[[ 53  63  -5  32 -97]
 [  9 -40 -26  13 -31]
 [ 73  10  32   1 -49]
 [ 60 -29   8  70 -43]]
->
[[ 63  -5]
 [-40 -26]]

[[ 15  39  70  42 -11]
 [ 30   3 -47  55 -49]
 [-11  49  17  74  19]]
->
[[ 39  70]
 [  3 -47]]

[[-38 -45  75]
 [-23  74   2]
 [ 31  32  19]]
->
[[-45  75]
 [ 74   2]]

[[-94  11 -37   4  13]
 [-53   5 -34  -8  -1]]
->
[[ 11 -37]
 [  5 -34]]

[[ 13  -7  -9]
 [ 13 -53 -19]
 [-30 -75  44]
 [ 41 -30 -19]]
->
[[ -7  -9]
 [-53 -19]]

[[ 35 -17  -1  21 -36]
 [-55  39  33 -58  -3]
 [-49 -28  79 -53 -23]
 [ -9 -32 -24   6  31]
 [-45  -5  51 -47  -3]]
->
[[-17  -1]
 [ 39  33]]

[[  8 -23  30  -9  22]
 [-34 -11 -16  28  -7]
 [-23  14 -37  23 -23]
 [ 18 -14  28  20  80]]
->
[[-23  30]
 [-11 -16]]

[[ 37   7  15 -18 -19]
 [ 21 -17 -75  18 -13]]
->
[[  7  15]
 [-17 -75]]

[[-30  20  -5 -16]
 [-28 -13 -16 -93]]
->
[[ 20  -5]
 [-13 -16]]
---
[[ 74  70]
 [ 68 -50]
 [-52 -69]
 [-57  12]
 [ 63  17]]
->
[[ 74  70]
 [ 68 -50]
 [-52 -69]]

[[ -6  18 -46  91  37]
 [-57 -17  -7  47  63]
 [-36 -52  13 -42  19]
 [ 23 -21 -29  -3   6]
 [ 53 -39 -94   9  -6]]
->
[[ -6  18]
 [-57 -17]
 [-36 -52]]

[[ -8 -90   2  -1 -47]
 [-82  47  26   7  53]
 [-31 -63  20  -4  97]
 [ 18 -14  32   7 -63]]
->
[[ -8 -90]
 [-82  47]
 [-31 -63]]

[[-38 -79  -1 -73]
 [-20 -16  32 -10]
 [ 15  42  10  27]
 [-33 -32  73 -17]
 [ 19  20  24   5]]
->
[[-38 -79]
 [-20 -16]
 [ 15  42]]

[[101 -13 -48  96]
 [-33 -43  50 -84]
 [ 58  96 -85 -45]]
->
[[101 -13]
 [-33 -43]
 [ 58  96]]

[[ 38  40  -7]
 [-85   9  36]
 [-45   8  40]
 [ 32  32 -49]]
->
[[ 38  40]
 [-85   9]
 [-45   8]]
---
[[-26  18  60  -6 -13  -3 -45   9 -25   4  23]
 [  5 -17 -79  21   2  13  -9 -21  17  -4   9]]
->
[[-26  18  60  -6 -13  -3 -45   9 -25   4  23]]

[[-30 -77   9  32 -54  39]
 [ 37  33  74 -45  48   2]
 [ 83  21  82 -64  46 -31]
 [ 48 -74 -63 -14 -49   8]
 [ 50  35  56 -19  26 -45]
 [-45 -58  30  18 -29  67]
 [-27  35  33 -53  48  67]
 [-73  73  -3  86   2 -36]
 [ 92 -76 -37  21 -60 -36]
 [  8  54  35  17  20 -47]
 [ 41 -17 -14  36 -28 -38]]
->
[[-30 -77   9  32 -54  39]
 [ 83  21  82 -64  46 -31]
 [ 50  35  56 -19  26 -45]
 [-27  35  33 -53  48  67]
 [ 92 -76 -37  21 -60 -36]
 [ 41 -17 -14  36 -28 -38]]

[[  1  58 -54  61  54  20]
 [-99  17 -26  21 -41 -44]
 [-83 -21  12 -13 -65 -50]
 [ -1 -62  55 -62 -48 -21]
 [-77 -23  10 -15 -63 -45]
 [-86  32 -35  41 -26 -37]]
->
[[  1  58 -54  61  54  20]
 [-83 -21  12 -13 -65 -50]
 [-77 -23  10 -15 -63 -45]]

[[ 25 -19 -10 -35  94 -45 -45]
 [ 30  14  94  53 -52  83 -10]
 [ 10 -52 -44  12 -27  -3  98]
 [ -7 -64 -52  16  62 -45  41]]
->
[[ 25 -19 -10 -35  94 -45 -45]
 [ 10 -52 -44  12 -27  -3  98]]

[[-21  49  19 -82  64 -34]
 [-74  51  32 -24  70  14]
 [-33 -34 -74 -43 -15 -32]
 [ -8  89 -52  11  -5  -4]
 [ 46 -39  20  16 -29 -79]]
->
[[-21  49  19 -82  64 -34]
 [-33 -34 -74 -43 -15 -32]
 [ 46 -39  20  16 -29 -79]]

[[-37   9  15   9  92  24]
 [  4  54  -1 -48  49   0]
 [  4  -4  15   0  48   5]
 [ 16  26  10 -12  49   4]
 [  2 -11  15  -8  68  17]
 [  4  26  28  -8  54  19]
 [ 26 -15  22 -23  49  24]
 [  4   8   7 -21  68  17]
 [ 13  35  15  -8  47  25]
 [ -1  24  15  -8  49  33]
 [ -4  14  -3  -8  55  17]]
->
[[-37   9  15   9  92  24]
 [  4  -4  15   0  48   5]
 [  2 -11  15  -8  68  17]
 [ 26 -15  22 -23  49  24]
 [ 13  35  15  -8  47  25]
 [ -4  14  -3  -8  55  17]]
